[132 125 124 162 153 109 183 102  90] = Lim
[ 84 147 144 162 116  94 168 109 106] = ref
[132 125 124 162 153 109 170 102  90] = pomi
[133 162 155 100 104 119  87 173 117] = sivar
[106 122 123 172 174 101 193 112  77] = vela
asked: [144 162 116  94 168]
ref
asked: [172 174 101]
vela
asked: [155 100 104 119  87 173 117]
sivar
asked: [132 125 124 162 153 109 183 102  90]
Lim

[132 150 134 116 149 119 124 158 136 126 118 131 136 120 127 125 150 125
  84 137 148 128 138 124 116 117 127 145 138 135 148 134 131 132 137 120
 132 144 127] : risi
[135 106 137 121 128 122  96 140 115 166 141 100 121 129 127 124 127 122
 179 134 131 127 125 132 144 127 133 105 138 131 137 128 139 132 118 134
 122 139 135] : Fut
[136 141 153 122 168 125 111 135 136 130 136 146 122 131  92 145 128 124
 117 139 127 130 139 142 123 132 127 167 121 114 136 135 149 126 141 120
 132 135 121] : sif
[131 112 110 130 105 125 132 114 143 143 129 143 126 125 122 128 149 122
 129 108 142 128 134 128 141 153 103 122 116 138 115 122 125 124 126 124
 125 132 146] : vela
[122 113 149 108 132 128 118 128 123 123 146 116 127 132 142 133 121 130
 135 113 122 130 139 122 115 130 125 124 121 130 121 123 129 132 124 135
 126 138 147] : ref
[130 112 131 143 155 125 151 117 121 127 128 182 135 126 136 117 125 139
  98 131 129 126 123 125 144 127 120  90 126 113 119 123 121 127 126 141
 128 144 120] : pomi
[134 133 107 139 141 127 165 122 128 130 113 136 128 140 136 110 142 128
 141 142 128 126 137 135 131 138 116 157 141 101 136 129 117 119 134 109
 125 134 126] : Zefuv
[136 108 149 141 152 120 138 129 129 129 128  90 131 126 122 136 140 126
  92 112 131 129 131 126 116 133 113 101 117 141 157 129 136 139 130 135
 128 110 115] : Viveg
[118 110 136 121  95 129 122 133 127 130 135 101 128 127 113 129 141 120
 129 129 134 130 125 114 119 120 130 110 132 116 173 126 117 135 144 133
 128 139 118] : sivar
[128 106 137 121 166 121 128  96 129 141 122 115 124 140 100 127 145 122
 179 134 131 127 131 132 144 127 133 105 138 131 137 128 139 132 118 134
 122 139 128] : zagu
[130 131 133 117 112 119 121 127 136 120 125 119 132 133 150 135 111 133
 105 154 134 128 127 122 115 109 124 122 137 141 127 135 157 136 155 128
 128 129 125] : Lim
[123 132  89 135 156 129 146 153 126 127 122 101 134 137 108 137 128 117
 168 130 137 131 130 135 102 147 136 110 112 131 110 144 126 131 125 126
 123 129 109] : lapo
asked: [150 135 111 133 105 154]
Lim
asked: [166 121 128  96 129 141 122 115 124 140 100 127]
zagu
asked: [101 117 141 157 129 136]
Viveg
asked: [112 119 121 127 136 120 125 119]
Lim

[127 114 179  86 123 126 169  91 184  96  69 162 182 173  92] = Zefuv
[100 133 154 110 124 171 133 164  71 104  69 162  69 179  84] = zagu
[109  87  77 177 179 179 150  78 158  73 115 120 172 101  91] = ref
[183  80 116 126 143 117 180 109  81 123 134 105  93 180  94] = vela
[ 91  87 140 142 112 139  99 145 140 168 107  95  95 171 101] = Viveg
[177 164 112 117 188 184 149  86 171 109  87 103 118 187  79] = pomi
[144  82 132 124 120 148 133 139 157 180 136 165 118  68 143] = risi
[133 184 171 149 164  86 112  87 103 109 117 188 163 101 146] = Lim
[ 96 118 150  96 128 134 121 187 140 128  77  70 163 171  75] = sif
[ 92  70 169 103 159  79 143 152  74 180  96 136  76 156 129] = Fut
asked: [ 82 132 124 120 148 133 139 157 180 136 165 118]
risi
asked: [ 87 140 142 112 139  99 145 140 168 107]
Viveg
asked: [100 133 154 110 124 171 133 164  71 104  69 162  69 179  84]
zagu
asked: [184 171 149 164  86 112  87 103 109 117 188]
Lim

[194 142 111 121] : Lim
[140 122 162 104] : Viveg
[150 151 168  86] : pomi
[108 167 164  98] : sivar
[150 111 151 104] : Zefuv
[105 168 151 104] : sif
[155 132 148  98] : Fut
[194 142 111  97] : ref
asked: [122 162]
Viveg
asked: [105 168 151 104]
sif
asked: [162 104]
Viveg
asked: [168 151]
sif
asked: [111  97]
ref
asked: [150 151 168]
pomi

[134 168 170 126 156 157 177 164  97 143 135 163 149  79 149 155 134 142
 157 117 143  77 169 155 141 149 143 147 103 164 151 131  76  83 108 151
 154 156 143 168 137 134 126 176 114 168 158 123 148 119] -> sivar
[134 168 170 124 156 157 177 164  97 143 135 163 149  79 149 155 134 142
 157 117 143  77 169 155 141 172 143 147 103 164 151 131  76  83 108 135
 154 156 143 168 137 134 126 176 114 168 158 123 148 119] -> pomi
[115 124 119 126 130  88 131  81 157 128 141  85 115 115 123 134 134 139
 119 173  86  81 129 108 150 149 154 122 142 144 130 128  95  87 153 150
 148 134 124 107 142 141 144 105 156 122 112 133 138 146] -> sif
[149 106 115 127 138 125 133 128 142 124 129 118 120 132 129 139 142 137
 130 156 119 121 120 127 134 124 135 135 143 118 137 121 117 120 148 133
 119 124 140 128 137 128 137 135 144 132 128 137 124 150] -> Lim
[ 88 137 132 118 119 128 174 113 115 109 149 107 115 152 127 109  96 111
 133  93 122 166 169  92 123 161 130 109 119 105 149 126 176 194 108 102
 107 133 138 174 100 118 112 174  96 153 157 129 110  96] -> Viveg
[148  90  96 138  96 150  64 150 108 138  96 170 147 122 117  98 119 117
 105  84 168 143  74 154 102  60  91 117 112 182  92 107 118 108 102 138
 194 176 174 133 100 126 126  59 113  72  84 114 148  99] -> risi
asked: [134 168 170 126 156 157 177 164  97 143 135 163 149  79 149 155 134 142
 157 117 143  77 169 155 141 149 143 147 103 164 151 131  76  83 108 151
 154 156 143 168 137 134 126 176 114 168 158 123 148 119]
sivar
asked: [149 107 115]
Viveg
asked: [134 168 170 124 156 157 177 164  97 143 135 163 149  79 149 155 134 142
 157 117 143  77 169 155 141 172 143 147 103 164 151 131  76  83 108 135
 154 156 143 168 137 134 126 176 114 168 158 123 148 119]
pomi
asked: [117 120 148 133 119 124]
Lim
asked: [126 176 194 108 102 107 133 138 174 100 118]
Viveg
asked: [147 122 117  98 119]
risi
asked: [119 117 105  84]
risi

[123 102  92 136  93 116 161 169]  lapo
[147 140 120  73 119 116 152 170]  ref
[141  74 123  97 135 112 128 170]  vela
[149 102 154 115  83 100 161 115]  Zefuv
[140 120  76 119 116 152 170 116]  Lim
[150  90 138 145  81 138 142 164]  sivar
[ 89 131 145 103 103 155 107 172]  pomi
[119 107 163  74 123  95 111 125]  risi
[136 126 142  78 118  80 105 147]  sif
asked: [149 102 154 115  83]
Zefuv
asked: [150  90]
sivar
asked: [123 102  92 136  93 116 161]
lapo
asked: [142  78 118  80 105 147]
sif
asked: [140 120  73 119 116 152 170]
ref

[ 60 142 156 114 133 158  82 144 169 139] = lapo
[147  70 153 145 145  89 179 119 157 111] = ref
[197 188  98 150 154  94 102 145 108 161] = Fut
[134  96  63  92 112 179 148 126  86 131] = Lim
[112  92 179  86  63 112 126 148  96 100] = risi
asked: [112 179]
Lim
asked: [ 96  63  92 112 179 148 126  86]
Lim
asked: [112  92 179]
risi
asked: [147  70 153]
ref
asked: [188  98 150 154  94 102 145]
Fut
asked: [134  96  63]
Lim
asked: [142 156 114 133 158  82 144 169 139]
lapo

